Questions about the row below.
1) Give the 3rd entry from the end.
2) Give the first entry.
3) Give the 1st entry from the right.
4) Give the 2nd largest entry.
5) Give the entry just left of 139.
[126 127 125 139 124 123 128 131 114 136 126 131 122  99 126]
1) 122
2) 126
3) 126
4) 136
5) 125

W =
[[139 132 126 124 128 136 120 111 128 133]
 [134 132 121 133 134 143 127 117 131 136]
 [128 133 125 126 128 131 128 124 126 121]
 [141 130 129 129 129 126 116 127 129 140]
 [133 129 129 127 129 125 119 134 128 132]
 [129 127 134 126 131 103 127 152 124 149]
 [131 132 125 123 127 131 127 117 125 123]]
Counting starts at 1.
Give the entry at row 2, column 2.
A: 132
The entry directly below the largest entry -> 117
Give the entry in the top-right corner.
A: 133
The entry in row 3 and column 1 -> 128
The entry in the bottom-right corner: 123
The entry just left of the largest entry: 127
Give the entry directly above the smallest entry.
A: 125
The top entry of the column that holds the smallest entry -> 136
The entry directly below the smallest entry -> 131
Give the entry just left of the smallest entry.
A: 131
Give the entry just right of 116.
A: 127
The top-left entry is 139
Give the entry in row 1 and column 2.
A: 132
Give the maximum.
A: 152
The entry in the bottom-left corner: 131
Give the entry at row 1, column 3.
A: 126
The entry in row 2 and column 1: 134
Give the entry directly below 120.
A: 127

A = ((104, 104, 120, 121, 117, 117, 110, 114), (107, 108, 118, 119, 117, 117, 111, 115))
The entry just left of 118 -> 108
The third largest entry: 119

Questions about the row below.
1) What is the entry just left of 120?
2) What is the entry just right of 141?
[126 118 137 140 120 129 124 140 104 129 134 119 129 141 119 137]
1) 140
2) 119

data =
130	135	116	126	130	132	129	121	128	126	138	133
130	139	107	122	129	134	130	116	127	124	143	138
133	135	115	128	134	133	129	119	130	127	140	131
141	137	114	135	145	135	130	114	135	129	146	127
138	139	109	132	142	136	131	113	133	127	148	131
117	132	118	114	112	128	128	128	120	122	127	141
141	139	109	134	145	137	131	111	134	128	150	129
128	128	128	128	128	128	128	128	128	128	128	128
132	140	107	125	133	135	130	115	128	125	145	136
123	138	108	115	119	132	129	121	122	122	137	143
Find the smallest entry in the first column.
117
Find the bottom entry of the column that holds the largest entry.
137
Find the bottom-left entry.
123
The smallest entry in the last column -> 127
Find the entry in the top-left corner.
130
The last entry in the row that holds the largest entry: 129
Find the entry in the bottom-right corner.
143
The entry in the top-right corner: 133
Find the third entry in reading order.
116
The entry directly above 108: 107
The fifth entry in reading order: 130
The 4th entry, reading row by row: 126
Find the entry directly below the largest entry.
128
Find the top entry of the column that holds the largest entry.
138
Find the smallest entry in the last row.
108
Find the fourth-last entry, reading row by row.
122
Find the second entry in reading order.
135
Find the entry directly above 120.
133
